Each row of numbers stands for one object and depends on some of the facts below. Use the named rows to name the rest.

How the objects are related:
ε: refers to; Λ: is of sort; ρ: belongs to class
j109	ε	j68; j109	ε	j407; j109	ε	j526; j152	ε	j626; j152	ε	j924
j182	ε	j892; j188	ε	j589; j188	ε	j890; j188	ε	j132; j188	ε	j592
j255	ε	j975; j255	ε	j642; j255	ε	j146; j255	ε	j206; j262	ε	j511
j326	ε	j784; j326	ε	j946; j328	ε	j395; j328	ε	j477; j328	ε	j924
j361	ε	j431; j370	ε	j407; j370	ε	j835; j392	ε	j132; j392	ε	j743
j411	ε	j395; j411	ε	j148; j411	ε	j431; j411	ε	j741; j411	ε	j529
j411	ε	j587; j435	ε	j74; j458	ε	j723; j458	ε	j335; j501	ε	j287
j514	ε	j146; j517	ε	j457; j517	ε	j447; j517	ε	j597; j565	ε	j394
j565	ε	j18; j565	ε	j468; j565	ε	j614; j578	ε	j68; j578	ε	j520
j607	ε	j242; j607	ε	j33; j682	ε	j890; j682	ε	j322; j682	ε	j115
j690	ε	j680; j690	ε	j650; j690	ε	j468; j690	ε	j85; j690	ε	j933
j733	ε	j893; j733	ε	j122; j756	ε	j706; j756	ε	j228; j768	ε	j168
j768	ε	j606; j768	ε	j115; j881	ε	j128; j881	ε	j635; j881	ε	j178
j891	ε	j614; j903	ε	j892; j974	ε	j356; j974	ε	j933; j992	ε	j680
j992	ε	j176; j992	ε	j520; j992	ε	j104; j996	ε	j643; j104	Λ	270
j109	Λ	270; j115	Λ	45; j122	Λ	270; j128	Λ	793; j132	Λ	270
j146	Λ	270; j148	Λ	270; j152	Λ	270; j168	Λ	270; j176	Λ	270
j178	Λ	270; j18	Λ	270; j182	Λ	270; j188	Λ	270; j206	Λ	270
j21	Λ	270; j228	Λ	270; j229	Λ	270; j242	Λ	793; j254	Λ	270
j255	Λ	270; j262	Λ	270; j287	Λ	270; j297	Λ	793; j322	Λ	270
j326	Λ	793; j328	Λ	45; j33	Λ	270; j335	Λ	793; j35	Λ	793
j356	Λ	270; j361	Λ	270; j370	Λ	793; j392	Λ	270; j394	Λ	45
j395	Λ	270; j398	Λ	793; j407	Λ	793; j411	Λ	793; j416	Λ	270
j431	Λ	793; j435	Λ	45; j447	Λ	270; j457	Λ	793; j458	Λ	270
j46	Λ	270; j468	Λ	270; j472	Λ	45; j477	Λ	270; j501	Λ	270
j503	Λ	45; j511	Λ	270; j514	Λ	45; j517	Λ	270; j520	Λ	793
j526	Λ	270; j529	Λ	270; j565	Λ	793; j578	Λ	270; j587	Λ	45
j589	Λ	270; j592	Λ	270; j597	Λ	793; j606	Λ	45; j607	Λ	270
j614	Λ	793; j626	Λ	793; j635	Λ	45; j642	Λ	270; j643	Λ	45
j650	Λ	270; j68	Λ	270; j680	Λ	45; j682	Λ	270; j690	Λ	45
j695	Λ	793; j706	Λ	793; j714	Λ	45; j723	Λ	270; j733	Λ	270
j74	Λ	45; j741	Λ	45; j742	Λ	793; j743	Λ	270; j756	Λ	793
j768	Λ	793; j784	Λ	45; j835	Λ	270; j85	Λ	270; j881	Λ	270
j890	Λ	793; j891	Λ	793; j892	Λ	270; j893	Λ	270; j903	Λ	270
j924	Λ	793; j93	Λ	793; j930	Λ	270; j933	Λ	270; j946	Λ	270
j974	Λ	270; j975	Λ	270; j987	Λ	270; j992	Λ	793; j996	Λ	270
j104	ρ	997; j109	ρ	593; j115	ρ	650; j122	ρ	254; j128	ρ	593
j132	ρ	650; j146	ρ	593; j148	ρ	593; j152	ρ	254; j168	ρ	593
j176	ρ	503; j178	ρ	254; j18	ρ	593; j182	ρ	593; j188	ρ	593
j206	ρ	593; j21	ρ	254; j228	ρ	593; j229	ρ	503; j242	ρ	650
j254	ρ	82; j255	ρ	593; j262	ρ	650; j287	ρ	650; j297	ρ	950
j322	ρ	593; j326	ρ	950; j328	ρ	593; j33	ρ	650; j335	ρ	254
j35	ρ	650; j356	ρ	650; j361	ρ	650; j370	ρ	650; j392	ρ	593
j394	ρ	650; j395	ρ	254; j398	ρ	503; j407	ρ	593; j411	ρ	650
j416	ρ	593; j431	ρ	650; j435	ρ	593; j447	ρ	593; j457	ρ	503
j458	ρ	650; j46	ρ	950; j468	ρ	593; j472	ρ	82; j477	ρ	593
j501	ρ	503; j503	ρ	593; j511	ρ	593; j514	ρ	593; j517	ρ	254
j520	ρ	593; j526	ρ	650; j529	ρ	254; j565	ρ	503; j578	ρ	593
j587	ρ	254; j589	ρ	593; j592	ρ	650; j597	ρ	593; j606	ρ	254
j607	ρ	650; j614	ρ	997; j626	ρ	593; j635	ρ	950; j642	ρ	650
j643	ρ	254; j650	ρ	650; j68	ρ	593; j680	ρ	82; j682	ρ	593
j690	ρ	593; j695	ρ	254; j706	ρ	593; j714	ρ	650; j723	ρ	593
j733	ρ	593; j74	ρ	82; j741	ρ	593; j742	ρ	593; j743	ρ	593
j756	ρ	950; j768	ρ	650; j784	ρ	997; j835	ρ	650; j85	ρ	254
j881	ρ	593; j890	ρ	650; j891	ρ	82; j892	ρ	593; j893	ρ	503
j903	ρ	254; j924	ρ	950; j93	ρ	82; j930	ρ	997; j933	ρ	254
j946	ρ	593; j974	ρ	997; j975	ρ	593; j987	ρ	650; j992	ρ	650
j996	ρ	593

Known rows:
j35: [  1   5 -26  -8 -11 -32   6 -12  -2  11  16  -3   9   7   6 -17  -9   3
   2   8   8  -6   8  -2   5  13 -27   4   5  -4  -1  27   1   4   7]
j229: [ -1  -4  22   4   1   9  -5   9   0  -7  -8   6   0  -5   3   8   3 -13
   1 -11   3   3  -8  -1  -8 -10  -1  -5   0   2  -7 -11   2  -1  -9]
j21: [  0   0   0   3   6  -3  -1   7   1  -5 -11   0  -4   4   3   7  -2  -9
  -5  -7  -3  -3 -11  -3  -6 -14  15  -5   4  -4   0   2  -3  -5 -10]
j695: [  3   8 -32  -8 -11 -29   3 -11  -2  13  12  -5   7  10   3 -16 -14   5
   0   9   9  -8   9   1   6  15 -28   3   7  -6   4  29   0   1   7]
j168: [ -1  -4   3   2   3  11  -7  10   1  -4 -11   7  -4   1   1  14   2  -5
  -3  -4  -5   2  -3   2  -7 -10   1  -5   6   0   0 -12   1  -3   6]
j520: [ -1   1 -15 -10 -13 -12  -2  -6   0   3  11   1   8  -1  -5  -8 -12   2
   2  15   5  -4  22   6   5  23 -33   6  17  -2  -1  25   4   1  19]
j680: [  7  13  15  -7   0   7   3 -16  -9   2   7 -11  -3  -6  -6  -6  12  -9
  15   9  -6  -3  11  -5   7   5  36   5 -30   4  -9  -9   3  -5  13]
j992: [ -4   0 -15  -3  -6 -21  12  -8   4  -2  19  -7  12  -6  -3 -20  -7  16
   0  11   9  -4   9  -4  11  25 -17  11  14  -3  -1  32   0  11  -5]
j903: [ -2  -4   4  13   2  14   6 -14  35 -14  -3   3  -4  -1   7   7 -11  -4
   2  -3   5   7 -15   1   9   4  26   0  -4  -6  15  -2  -9  -1 -16]
j733: [ -4  -9   9   7   6  17  -3  11   7 -10  -7   4  -1  -5  -4   8   3  10
  -5  -3  -5   6  -6   2  -1  -2   2  -1   9   3   4 -14   0   5  -7]
j435: [  6   6   8   0   0  25   2 -10  -7  12   7  -7  -4 -13 -13  -2  10  13
   9   9  -3   3  15   5  10  14  16   8 -27   6   5 -16  -1  -2  13]
j458: [ -5  -8   5   8   9   2   6   7   6 -11  -2  -1  -1  -4   2   0   6   7
  -6  -8  -2   2 -14  -6  -1  -9  17   0   4   0  -1  -4  -3   6 -21]
j370: [ -5  -6 -19  -5  -9 -20  11  -8   6   0  21  -4   8 -10  -3 -23  -5  15
  -2  10   8  -5  14  -3   9  24 -17  11  14  -5  -1  32  -2  11  -7]
j18: [ -2   1  11   3   5   9  -6   9   0  -9 -13   3   0   5   0  16  -1  -7
   0  -2  -5   4  -7   2  -5  -8   2  -5   8   3  -2 -10   3  -5   6]
j85: [  0   3   2   3   7  -3   0   8   0  -7 -12  -1  -2   6   3   8  -3 -10
  -4  -7  -2  -3 -13  -3  -5 -13  16  -5   5  -3  -1   3  -2  -5  -9]
j706: [  1   3 -23  -9 -13 -16  -3  -8  -2  11  11   1   8   6   0 -10 -12   7
   3  14   6  -3  17   6   5  19 -42   3  11  -1   4  16   4   2  21]
j361: [ -5 -10  22   6  11  -6   5   5   7  -9   0   0  -3   5   4  -9   6  10
 -11  -9  -4   3 -13  -1   0 -16   8  -1   2   3   2  -7  -3  10 -31]
j68: [ -5 -10  18   0   3  16  -5  13   4 -16 -11   8  -5  -9  -6  13   2 -12
  -4  -1  -7   0   6   3  -8  -6  14  -1  16  -1  -7  -1  -1  -4   1]
j46: [ -2  -5   2   2   7  -1   0   5  -2  -6  -9   4  -5   4   4   9   1 -10
  -3  -9   0   2 -10  -2  -6 -15  11  -3   4  -1  -4  -6   0  -4  -5]
j682: [ -2 -12 -17   8   3  23  -5  14   3   0  -7   7  -5 -12  -3  10   9  15
  -6  -6  -5   5  -6  -1  -5  -1  -1  -2   6  -1   7 -19  -2   5  -1]
j635: [  8  10   1  -5   0   7   5 -16 -17  16   4  -6  -8  -3  -5  -1   8  -7
  12   3   2  -1  11   1   5   2  25   6 -32   2  -3  -9  -1 -10  15]

Name these rows:
No name comes twice in this set of rows, the named rows included.
[ -2  -3  -5  -6  -5 -35   9 -13   4  10  23  -5   8  13   5 -34  -8  25
  -6   7   6  -3   7   3  11  11 -39   7   4   2   7  19   0  16 -17] -> j411
[ -4  -8  13  12  -1  27   0 -13  36 -16  -3   9  -3  -4   5  14  -9  -2
   4   1   2  13  -7   7   8   8  12   0   0  -1  14 -15  -4   1  -2] -> j182
[ -2  -6  12   0   4  -2  -3   4   7 -15  -6   2  -3   3   6   1   6 -10
  -2  -4  -8   0  -9  -7  -6 -15  19  -6   3   0  -7 -10   2   2  -8] -> j254
[  4  22 -11  -3  -9 -23   2  -6  -8  10   8 -12  22   8   0  -7 -19   4
   9   9  16  -3  -1  -1   9  23 -41   2   7   2   0  27   7   0  11] -> j614
[ -3 -11  -2   7   5  19  -4  12   5  -5  -6   5  -3  -6  -3   8   5  13
  -6  -4  -5   6  -6   2  -3  -3   0  -2   7   2   6 -17  -1   5  -5] -> j255
[ 11  18  12  -3  -5  14   1 -10 -16  19   4  -8  -3 -10  -8  -2   6  -9
  12   1   4  -4  11   2   3   7  16   3 -36   2  -1  -4  -2 -10   7] -> j784
[  1   2 -29  -8 -10 -27   4 -12  -4  12  13  -1   6   8   4 -14 -12   4
   3   8  11  -3  10   2   5  14 -32   5   8  -3   0  21   3   2  13] -> j297
[ 10  15   3  -5   0   2   4 -15 -14  18   4 -10  -7   1  -5  -6   5  -6
   8   4  -1  -6  10   1   6   0  27   4 -34   1   1  -2  -4 -10   6] -> j587
[ -3 -10  22   9   4  16  -1  10   5 -10  -4   3   2 -12  -1   2   6   5
  -1 -11   3   6 -11  -2  -3  -2  -1  -1   3   4  -2 -13   1   7 -20] -> j501
[ -3  -7  16   6  12  -4   2   7   7  -7  -4  -1  -4   7   1  -8   0  11
 -12  -8  -4   0 -12   1   0 -14   7  -2   4   1   7  -3  -5   7 -31] -> j152
[ -3 -11  -9   8   4  22  -4  13   5  -3  -7   6  -4 -10  -4   9   7  14
  -6  -5  -4   5  -6   0  -4  -2   1  -2   7   0   6 -17  -2   5  -2] -> j392

The same objects again, as new rows of numbers:
Some objects and their rows:
j178: [  8  -1 -21 -13 -25  13 -10   7  19   9  -8  -3  26  -2   6   6 -16  -1
  -1   1  31  -6   4  -2 -31   0]
j152: [ 10 -16 -36 -14 -22  12  -7  -8  16   7  -2  -6  25   3  12  -1 -22   6
   8  -3  27  -6   6  -4 -27   4]
j903: [  2 -22  -6 -10  -8  21  -2  -9  14  29  -9  -2  26  -4  11  10 -13  18
  18   3  34   1  11  -1 -37  -7]
j335: [ 14  -9  11   0  -2   8 -21   9  10  10  -7  -3  28  28   0   8 -14 -18
  -1 -10  25   2   5   3 -27  10]
j176: [  8   3 -11 -11 -26  12 -11   9  22  11  -5  -4  30  -7  11   7 -16   4
  -3   1  29  -1   0  -4 -33   0]
j503: [  2  19  30  -9 -21   5 -15  11   8  18 -24 -14  13  15   4   2 -14  -2
   3  -5  24  -3  -1   4  -9  -4]
j416: [  8   4 -18 -14 -26  14 -13   3  18  11  -6  -3  26  -5   6   6 -15   2
   1   2  30  -7   2  -3 -31   0]
j128: [ 14  -4  14  -1  -4  10 -25   6   8  12  -6  -3  28  25  -1   8 -13 -14
   2  -9  25   2   3   2 -28  10]
j322: [  9   4 -20 -16 -26  15 -13   7  15  10  -7  -3  26  -3   6   7 -12   1
   3   2  30  -8   1  -5 -30   0]
j881: [  9  -4 -18 -14 -20  18 -10  -1  15   8  -5  -6  26  -6   8   2 -15   7
   7  -1  30  -8   1  -6 -31   2]
j188: [ 11  -5 -24 -20 -17  20  -8  12   8   7  -6  -5  25  -2   7   4  -6   6
  13   0  29 -10  -2 -13 -29   2]
j206: [  9   4 -20 -15 -26  15 -13   4  17  11  -7  -3  26  -3   6   6 -14   2
   2   2  30  -8   1  -4 -31   0]
j650: [  9 -16  -9 -15 -27   1  -6  -1  17   4 -10  -2  23  -9   3   9 -17  -8
  -9   1  29   4   2  -4 -35  -2]
j394: [  3  -2  40 -11 -22  -8  -8   6   7  10 -28 -12  11  13   0   5 -17 -12
  -7  -8  23   7  -2   3 -15  -8]
j890: [ 16 -24  15  -6  -3  -4 -17  11   2   5  -7  -3  23  25  -4  13  -9 -23
  -4  -8  24  13   3  -4 -29   8]
j242: [ 15 -24  19  -3  -5  -5 -18   2   7   6  -7  -3  24  23  -3  11 -14 -23
  -7  -9  23  14   4   0 -30   9]
j472: [  3  13  34  -7 -20  -1 -12  17  13  18 -24 -11  17  18  10   3 -15   2
  -2  -4  22   2  -2   3 -10  -6]
j254: [ 10  -1 -15 -12 -25   8 -10  10  22  12  -7  -1  29  -2  13   7 -16   6
  -3   3  28  -4   0  -4 -32  -1]
j891: [ 14 -26  34   0   6  12 -16   3  13   4 -13   0  35  25   6   4 -18 -10
   2 -18  22  -6  -7   2 -41   3]
j635: [  2  16  30  -8 -21   1 -13  20  12  20 -24 -13  18  17   9   3 -16   1
   1  -6  22   3  -2   2 -10  -5]
j104: [ 10   2  -7 -12 -24   7 -14   2  20  11  -8  -2  28 -11  10   7 -15  10
  -5   8  28  -7  -2  -4 -33   0]

Rows to name:
No name comes twice in this set of rows, the named rows included.
[  8   2 -13 -14 -26  17 -13   1  19   9  -9  -2  27  -5   5   5 -17   1
   0   0  30 -10   0  -2 -34  -2] -> j18
[ 12 -31 -27 -16 -24  -2  -3 -14  13   4  -3  -7  21  -3  10   2 -21   0
   2  -2  25   6   5  -6 -30   3] -> j361
[ 14 -27  33   2   6   0 -14  -1   9  -1  -6 -10  25   7  -2   6 -15 -16
  -8 -12  25  14   3  -2 -32  16] -> j992
[ 13   2  20   3   1  10 -25   8  11   9  -2  -9  27  13   0   6 -13 -10
  -3  -7  27   6   5   1 -25  17] -> j407
[ 15 -10  18   1  -2   4 -22  12  13  13  -6  -1  31  28   6   9 -13 -11
  -4  -7  22   6   2   2 -29   8] -> j93
[  4   8  26 -12 -13   9 -11  11   1  13 -22 -16  13  17   6  -3 -11   4
  13  -8  22  -5  -3  -3  -8  -2] -> j514
[  3  14  26 -10 -20   5 -11  17   8  16 -25 -13  13  19   3   2 -14  -5
   2  -6  24  -2   1   3  -8  -4] -> j606
[  2  13  23  -9 -22   2 -12  12   9  17 -24 -13  13  20   5   1 -17  -4
   1  -7  23  -1   3   5  -7  -4] -> j587
[ 13 -21  37   0   3  16 -17   0  14   4 -13  -1  35  23   4   3 -19 -12
   4 -21  23  -4  -8   3 -43   2] -> j565
[ 13   1  22   3   1  11 -25   7  11   8  -4  -8  28  13  -1   6 -14 -12
  -4  -8  27   4   4   2 -27  15] -> j520
[  4  -1  32 -14 -21  -9  -7  14   3  11 -25 -13   9  15   0   6 -11 -11
  -2  -5  22   9  -1  -2 -10  -6] -> j115
[ 14 -25  27   2   7  -2 -15   1   7   1  -2 -12  23   7  -1   5 -14 -13
  -7  -9  25  18   6  -5 -26  19] -> j370
[  2   9  31 -10 -14   8 -11   7   5  14 -22 -17  13  14   6  -3 -14   4
   9  -8  23  -4  -2   0  -9  -2] -> j435

